[[ 13  15]
 [ -9  18]
 [  3  15]
 [ -6 -26]
 [-18   3]
 [  3   4]
 [ 14  -9]]
=>
[[ 15  13]
 [ 18  -9]
 [ 15   3]
 [-26  -6]
 [  3 -18]
 [  4   3]
 [ -9  14]]

[[-15  -3  -3]
 [-11 -11  18]
 [-17 -10  29]
 [ -5  -3  15]
 [  6  -9  -3]
 [  1  -5   8]
 [ -1 -10   8]]
=>
[[ -3  -3 -15]
 [ 18 -11 -11]
 [ 29 -10 -17]
 [ 15  -3  -5]
 [ -3  -9   6]
 [  8  -5   1]
 [  8 -10  -1]]

[[ 6  4 -6]
 [19 32 -5]
 [ 9 10 -5]
 [ 0 -5  4]]
=>
[[-6  4  6]
 [-5 32 19]
 [-5 10  9]
 [ 4 -5  0]]

[[  9 -13  11   9 -13   9 -13 -13   9   9 -13  11   7   9 -12]
 [ 16 -11  13  16 -11  16 -13 -13  16  16 -13  14  15  16 -13]
 [ 27  -7  23  27  -7  26 -24 -24  26  26 -24  24  24  27 -23]
 [ -8  -2  -9  -8  -2  -8  10  10  -7  -7  10  -9  -6  -8   9]]
=>
[[-12   9   7  11 -13   9   9 -13 -13   9 -13   9  11 -13   9]
 [-13  16  15  14 -13  16  16 -13 -13  16 -11  16  13 -11  16]
 [-23  27  24  24 -24  26  26 -24 -24  26  -7  27  23  -7  27]
 [  9  -8  -6  -9  10  -7  -7  10  10  -8  -2  -8  -9  -2  -8]]

[[ -7   1  11  10 -16  11  22  -3 -22  12  -3  -2   4  12   0  -2]
 [ -7 -28  13  17   7   3   9 -17 -10  -8 -13   0  -8 -25 -20   1]
 [-11 -26  -9  -3  -2   4  -2  18  10   2  13  -6 -19  -1   0  -6]
 [ -7   3 -20  26  -3  14   2   8 -12  -6  -1  14  -8  18   8  -8]]
=>
[[ -2   0  12   4  -2  -3  12 -22  -3  22  11 -16  10  11   1  -7]
 [  1 -20 -25  -8   0 -13  -8 -10 -17   9   3   7  17  13 -28  -7]
 [ -6   0  -1 -19  -6  13   2  10  18  -2   4  -2  -3  -9 -26 -11]
 [ -8   8  18  -8  14  -1  -6 -12   8   2  14  -3  26 -20   3  -7]]

[[ -1   0  -9  -7  -5   4 -10   6   0  -2   0  -9  -2]
 [  3   0 -33 -12  22 -19  -3  16   1  -7   1   4 -13]
 [  1   1  23  13   5  -7   4  -3   7 -12  -1   4 -10]
 [ -4   0  -4  -4   3 -13  14 -14   4 -14   0  19  -7]]
=>
[[ -2  -9   0  -2   0   6 -10   4  -5  -7  -9   0  -1]
 [-13   4   1  -7   1  16  -3 -19  22 -12 -33   0   3]
 [-10   4  -1 -12   7  -3   4  -7   5  13  23   1   1]
 [ -7  19   0 -14   4 -14  14 -13   3  -4  -4   0  -4]]

[[  6   6]
 [-32  14]
 [-10  21]
 [  2   8]
 [  7  -2]
 [-17  25]
 [  3 -24]]
=>
[[  6   6]
 [ 14 -32]
 [ 21 -10]
 [  8   2]
 [ -2   7]
 [ 25 -17]
 [-24   3]]

[[ -7 -10   0 -14  -6]
 [  7   9  13 -28  15]
 [ -5  -3  -3  23  -5]
 [ -8   5   0 -28   3]
 [ -8   2  -2 -21  -6]
 [ -2   4   0  -2   6]
 [ -1  10  -3   5   3]
 [  7   1   3  21   5]
 [  4  -6  14 -28  15]
 [ -8 -10   0 -18   9]]
=>
[[ -6 -14   0 -10  -7]
 [ 15 -28  13   9   7]
 [ -5  23  -3  -3  -5]
 [  3 -28   0   5  -8]
 [ -6 -21  -2   2  -8]
 [  6  -2   0   4  -2]
 [  3   5  -3  10  -1]
 [  5  21   3   1   7]
 [ 15 -28  14  -6   4]
 [  9 -18   0 -10  -8]]
---
[[ 20  17 -18 -16  -1]
 [ 27 -13  -6  -8  -9]
 [ -6 -12   6  -1  -1]
 [  0 -16   7  -1  -2]]
=>
[[ 20  17]
 [ 27 -13]]

[[  7  -3  -1  -4]
 [ -4  -8   0  18]
 [ -8  25  16  -8]
 [-13   3   2 -22]]
=>
[[ 7 -3]
 [-4 -8]]

[[ 0 -1 -2 -3]
 [ 1  0  1  1]
 [ 3  6 21 31]]
=>
[[ 0 -1]
 [ 1  0]]

[[-31  18   6]
 [ 24  21  20]]
=>
[[-31  18]
 [ 24  21]]

[[  5   5]
 [-33  16]
 [  2  -6]
 [  6   3]]
=>
[[  5   5]
 [-33  16]]

[[ 21  24 -16]
 [ 13   0  22]
 [-10  23  16]
 [ 16  26  17]
 [-18   5 -24]]
=>
[[21 24]
 [13  0]]

[[ -9  33   7 -16  17]
 [-10  12  11 -10  12]
 [  6 -17 -12   8 -17]
 [-11  23  17  28  18]]
=>
[[ -9  33]
 [-10  12]]

[[-27  -4  -5  -4   3]
 [-15  12   5  26  15]
 [-15   1   5 -16   8]
 [ -2  -7 -20  16  -4]
 [ -1  18  22  20  -3]]
=>
[[-27  -4]
 [-15  12]]

[[  4  13 -12 -34]
 [ 23  -8  14  26]]
=>
[[ 4 13]
 [23 -8]]
